Below are the code and all the weights of a small trained network. Each question names an input and a target symbol and asks about switching units off, where a switched-off unit gives its printed mean instead of its output.

import numpy as np


def w(rows, s, z=0):
    codes = np.array(rows[::2]) - 128.0
    scale = np.full(codes.shape[1], s)
    scale[-1] = z or s
    return codes * scale


def norm(h):
    return h / np.sqrt((h * h).mean(-1, keepdims=True) + 1e-5)


def f(y):
    return np.maximum(y, 0)


def softmax(a):
    e = np.exp(a - a.max(-1, keepdims=True))
    return e / e.sum(-1, keepdims=True)


def log_softmax(a):
    a = a - a.max(-1, keepdims=True)
    return a - np.log(np.exp(a).sum(-1, keepdims=True))


def net(x, mask):
    ids = ['αβγδζηθλμξπστφψω'.index(c) for c in x.split()]
    T = len(ids)
    res = E[ids] + P[:T]
    u = 0
    for l in range(2):
        r = norm(res)
        for j in range(2):
            rows = slice(2 * j, 2 * j + 2)
            q, k, v = (r @ M[l][rows].T for M in (Q, K, V))
            z = softmax(np.where(np.tri(T) > 0, q @ k.T / 2**0.5, -1e9)) @ v
            o = O[l][rows]
            res = res + np.where(mask[u + j], z, o[:, -1]) @ o[:, :-1]
        u += 2
        y = f(norm(res) @ A[l][:, :-1].T + A[l][:, -1])
        res = res + np.where(mask[u : u + 8], y, B[l][:, -1]) @ B[l][:, :-1]
        u += 8
    return log_softmax(norm(res)[-1] @ U[:, :-1].T + U[:, -1])


Q, K, V, O, A, B = {}, {}, {}, {}, {}, {}
E = w([
[107,88,108,153,95,52,101,164,134,81,133,91],'α',
[110,122,150,231,82,166,70,127,126,199,132,138],'β',
[220,165,123,123,157,112,89,113,124,51,111,81],'γ',
[93,118,111,95,168,163,140,110,87,76,213,101],'δ',
[202,167,137,161,104,113,11,152,87,148,101,140],'ζ',
[8,100,128,174,155,194,133,153,106,178,210,124],'η',
[150,164,112,79,191,147,69,38,168,121,133,154],'θ',
[132,125,71,78,154,92,51,84,164,124,79,74],'λ',
[153,114,146,150,140,72,211,96,129,76,208,132],'μ',
[151,149,129,131,132,193,61,94,102,191,74,127],'ξ',
[157,145,91,183,111,148,43,138,90,121,134,14],'π',
[95,92,168,184,151,146,195,161,123,131,173,166],'σ',
[41,80,124,154,138,72,94,213,141,158,144,181],'τ',
[157,148,142,82,143,137,37,101,132,89,93,178],'φ',
[105,141,52,142,188,76,107,146,130,173,148,75],'ψ',
[154,119,126,203,113,85,153,123,174,167,91,109],'ω',
],0.011)
P = w([
[111,94,162,86,143,123,108,135,199,169,149,106],'0',
[36,252,154,185,72,100,110,100,95,95,98,105],'1',
[119,130,97,66,114,140,128,191,210,157,134,155],'2',
[35,254,139,199,73,98,124,98,96,64,72,107],'3',
[109,73,118,137,173,123,125,103,142,114,100,160],'4',
[123,176,220,44,76,158,63,159,160,173,214,25],'5',
[149,149,35,70,89,164,196,223,176,134,129,190],'6',
[43,248,147,178,78,97,121,89,99,89,94,102],'7',
[114,42,121,180,215,126,104,78,123,94,87,150],'8',
[140,148,191,60,61,130,62,162,166,147,187,29],'9',
[138,74,145,132,164,128,136,137,113,132,109,149],'10',
[38,254,135,169,109,84,127,65,112,64,91,123],'11',
[126,38,163,163,202,111,101,69,105,118,101,133],'12',
],0.0084)
Q[0] = w([
[229,70,99,33,72,177,134,191,219,227,250,95],'L0H0',
[82,209,66,164,136,96,146,73,98,141,136,135],'L0H0',
[78,203,208,173,71,149,128,116,86,94,129,30],'L0H1',
[80,170,222,54,99,83,153,124,122,164,72,130],'L0H1',
],0.014)
K[0] = w([
[134,244,5,97,28,192,175,196,232,125,149,159],'L0H0',
[129,89,86,179,201,103,65,78,147,149,198,131],'L0H0',
[78,227,181,211,54,110,132,76,114,119,148,68],'L0H1',
[23,251,143,90,104,90,149,83,144,119,39,127],'L0H1',
],0.014)
V[0] = w([
[101,80,73,196,19,178,84,58,158,133,228,134],'L0H0',
[136,216,5,154,240,25,114,121,100,232,216,118],'L0H0',
[195,16,71,94,153,143,114,140,148,155,148,171],'L0H1',
[173,80,114,134,130,138,130,138,138,146,157,144],'L0H1',
],0.011)
O[0] = w([
[144,95,41,127,108,108,157,71,88,182,197,157,147],'L0H0',
[164,188,184,127,254,11,107,147,64,228,155,149,160],'L0H0',
[116,21,83,113,173,123,167,183,220,75,74,159,1],'L0H1',
[136,78,111,129,154,139,156,158,149,92,109,140,57],'L0H1',
],0.0055,0.009)
A[0] = w([
[205,177,111,130,42,148,86,124,79,108,120,121,59],'L0N0',
[199,128,175,146,158,148,223,37,238,133,146,194,178],'L0N1',
[152,203,150,147,140,99,108,125,166,34,181,86,175],'L0N2',
[142,92,161,208,110,137,203,102,202,223,128,146,87],'L0N3',
[143,116,55,87,201,189,166,93,166,212,71,54,141],'L0N4',
[164,114,116,126,107,9,195,104,192,114,69,37,65],'L0N5',
[169,129,83,196,57,81,65,154,97,136,119,132,253],'L0N6',
[193,127,98,48,202,110,152,97,169,46,169,51,105],'L0N7',
],0.012,0.0037)
B[0] = w([
[38,81,82,131,124,88,171,153,176,140,157,116,250],'L0N0',
[193,207,214,131,176,124,128,114,166,93,101,128,174],'L0N1',
[126,138,143,177,122,204,112,147,107,178,101,151,210],'L0N2',
[90,98,174,181,113,156,210,103,136,160,188,176,166],'L0N3',
[98,135,153,91,148,131,133,109,86,204,68,86,207],'L0N4',
[157,122,3,147,91,100,86,106,144,155,117,66,172],'L0N5',
[193,148,153,104,147,180,140,79,89,139,143,191,255],'L0N6',
[75,150,112,115,139,209,148,84,121,93,194,133,170],'L0N7',
],0.014,0.0099)
Q[1] = w([
[103,136,52,154,185,131,182,106,113,113,78,189],'L1H0',
[51,248,55,201,118,73,178,83,47,62,6,231],'L1H0',
[181,98,181,56,89,157,98,196,198,195,209,90],'L1H1',
[166,85,153,67,156,163,153,145,165,148,176,54],'L1H1',
],0.026)
K[1] = w([
[78,118,195,159,55,88,14,79,131,121,164,137],'L1H0',
[118,5,180,229,209,110,47,19,82,63,116,88],'L1H0',
[153,214,45,58,138,168,249,221,157,176,104,156],'L1H1',
[111,222,118,65,34,110,139,183,160,168,150,169],'L1H1',
],0.021)
V[1] = w([
[96,126,151,98,138,174,166,109,114,207,52,136],'L1H0',
[158,152,186,184,147,135,176,64,168,117,160,116],'L1H0',
[66,119,131,109,127,85,78,128,226,172,91,248],'L1H1',
[13,156,140,61,159,121,124,143,108,78,166,143],'L1H1',
],0.017)
O[1] = w([
[151,120,82,174,157,174,120,168,178,2,60,96,252],'L1H0',
[182,96,123,135,115,116,42,173,135,176,133,64,172],'L1H0',
[152,36,104,181,190,141,158,81,96,71,77,183,138],'L1H1',
[57,128,135,207,185,66,157,114,144,145,144,115,118],'L1H1',
],0.0074,0.021)
A[1] = w([
[73,128,130,174,152,126,145,119,117,152,145,101,18],'L1N0',
[165,100,140,102,191,111,152,115,144,81,154,92,187],'L1N1',
[160,66,146,135,80,128,122,152,103,154,38,85,108],'L1N2',
[165,174,134,163,133,123,128,127,119,117,200,125,52],'L1N3',
[114,118,114,47,160,102,135,124,184,74,126,118,127],'L1N4',
[104,133,139,128,118,170,129,117,55,176,53,119,41],'L1N5',
[192,65,5,89,21,35,142,70,110,48,224,109,3],'L1N6',
[116,176,134,136,103,116,82,151,172,128,179,84,95],'L1N7',
],0.02,0.0046)
B[1] = w([
[156,134,136,85,67,160,103,121,140,163,78,152,171],'L1N0',
[130,152,113,89,54,106,148,194,110,156,180,128,187],'L1N1',
[62,173,103,107,155,81,158,105,93,128,81,210,207],'L1N2',
[93,96,103,76,151,98,112,91,151,100,111,104,184],'L1N3',
[131,80,175,148,127,92,85,50,108,141,143,151,160],'L1N4',
[145,74,154,99,159,116,158,179,174,99,155,100,251],'L1N5',
[149,92,177,129,55,88,216,119,8,92,31,45,196],'L1N6',
[154,111,125,173,131,107,181,136,123,77,129,181,184],'L1N7',
],0.017,0.013)
U = w([
[150,226,233,151,209,133,81,57,83,126,144,102,148],'α',
[179,85,176,187,197,201,187,34,103,171,139,176,83],'β',
[107,80,32,78,135,128,69,40,164,146,103,90,132],'γ',
[141,208,92,184,87,98,155,44,191,186,80,158,137],'δ',
[115,147,93,193,130,100,68,206,101,224,175,91,238],'ζ',
[165,73,201,151,104,81,21,92,197,82,86,149,117],'η',
[54,24,37,184,127,101,134,169,107,126,176,186,119],'θ',
[23,164,173,50,173,136,181,122,171,88,46,145,76],'λ',
[162,158,61,117,142,64,186,61,175,51,197,123,84],'μ',
[149,109,146,138,72,116,175,100,43,111,88,63,133],'ξ',
[210,173,96,54,99,162,97,143,87,94,101,212,79],'π',
[2,169,94,78,96,195,154,92,63,147,224,145,169],'σ',
[173,44,129,65,185,179,133,176,133,107,181,59,76],'τ',
[80,199,84,207,166,231,93,137,109,106,145,86,254],'φ',
[115,78,146,112,55,213,73,161,176,214,61,118,112],'ψ',
[143,171,225,180,86,135,188,218,157,105,159,152,74],'ω',
],0.0061,0.0048)

Each question gives the input, a string of symbols that net reads in full, and the target symbol t.
The units are the heads (2 rows each of Q, K, V and O) and the neurons (one row each of A and B). Each row of codes is followed by its name. A weight is (code - 128) times the scale printed after its matrix; where a second scale follows, it is the last column's (O, A, B and U).
mask holds one flag per unit, layer by layer, with each layer's heads first. A switched-off unit (its flag False) gives its mean, the last column of its rows in O or B, instead of its output. The means were averaged over made-up inputs and are rounded, as every weight is.
A unit's drop is (log p(t) with every unit on - log p(t) with that unit switched off) / (log p(t) with every unit on - log p(t) with every unit switched off).
The circuit of an input: a set's keep is (log p(t) with only the set's units on - log p(t) with every unit switched off) / (log p(t) with every unit on - log p(t) with every unit switched off). Starting from the 12 units with the biggest drops (on a tie, the unit counted first), units are removed one at a time, each time the one whose removal leaves the highest keep (on an exact tie, the one counted first), for as long as the keep stays at least 0.8.
circuit, biggest first: the units of the circuit, biggest drop first
unit that matters most: the unit with the biggest drop
k most important neurons: the k neurons with the biggest drops, biggest first
k most important neurons of layer l: the k neurons of layer l with the biggest drops, biggest first
which heads matter: for each layer, one digit per head in row order, 1 if its drop is at least 0.15 and else 0, layers parted by /
input μ α ξ β, target ζ: circuit, biggest first => [L1H0 L1N6 L0N0]
input ζ β ξ τ α ξ λ σ α ψ β, target β: circuit, biggest first => [L0N3 L0N6]
input μ ζ θ ζ α ζ ζ ξ ω α α α, target π: 4 most important neurons of layer 0 => [L0N5 L0N2 L0N3 L0N1]
input α ξ ψ μ α γ ξ ξ α ξ ζ ξ, target σ: circuit, biggest first => [L0H1 L0N0 L1N6]
input τ γ ξ γ δ λ ζ φ μ, target μ: 2 most important neurons => [L0N1 L1N1]
input ξ ψ ξ ξ γ ξ ξ α, target ω: 2 most important neurons => [L1N7 L0N2]
input ξ λ λ γ ζ α ξ ω ξ β, target φ: circuit, biggest first => [L1H0 L0H1 L1N6]
input ζ α ξ α ξ λ ξ, target λ: circuit, biggest first => [L0H1 L0N4 L1N2 L1N5]
input ξ γ ζ γ γ ζ ω ζ ξ β ζ α, target φ: which heads matter => 00 / 10
input λ γ α ζ τ α ω ξ, target β: 2 most important neurons of layer 0 => [L0N6 L0N4]
input σ ξ δ φ ξ ξ ψ δ ξ ξ, target α: circuit, biggest first => [L0H0]
input β η ξ ζ ξ μ ξ ξ, target φ: circuit, biggest first => [L0H1 L1H0 L1N6]
input φ γ π, target τ: which heads matter => 01 / 00
input α φ ξ α ξ θ α α μ η, target σ: circuit, biggest first => [L0H1 L1N6]
input σ ζ ξ φ, target θ: which heads matter => 00 / 10
input ζ ζ ω σ, target τ: unit that matters most => L0H1
input ω α ζ λ ξ μ μ γ γ ξ η ξ, target ω: 2 most important neurons => [L1N7 L0N7]
input ξ α ζ ψ, target φ: 2 most important neurons => [L0N4 L1N6]
input ξ α λ ξ ξ ζ ξ τ ζ σ μ φ, target τ: circuit, biggest first => [L1N5 L1N2 L1N6]
input α μ ξ ξ ξ, target λ: unit that matters most => L1N2
input ξ α β ψ α ξ ω ψ, target σ: 2 most important neurons => [L0N4 L0N5]
input ξ γ α γ, target φ: 2 most important neurons => [L0N4 L0N2]
input μ τ α τ, target ζ: 2 most important neurons => [L0N1 L0N7]
input η α ψ α ξ β λ γ ω ζ, target λ: 4 most important neurons => [L1N3 L0N4 L0N5 L0N0]
input β α μ α η α ξ ξ, target γ: which heads matter => 10 / 01
input ξ ξ γ ψ α μ ξ δ φ α ξ τ, target ψ: 2 most important neurons => [L1N0 L0N6]
input α ξ ξ τ, target σ: which heads matter => 01 / 10
input ζ ψ ζ λ ω ψ ξ ζ α ω ω, target δ: most important neuron => [L0N5]
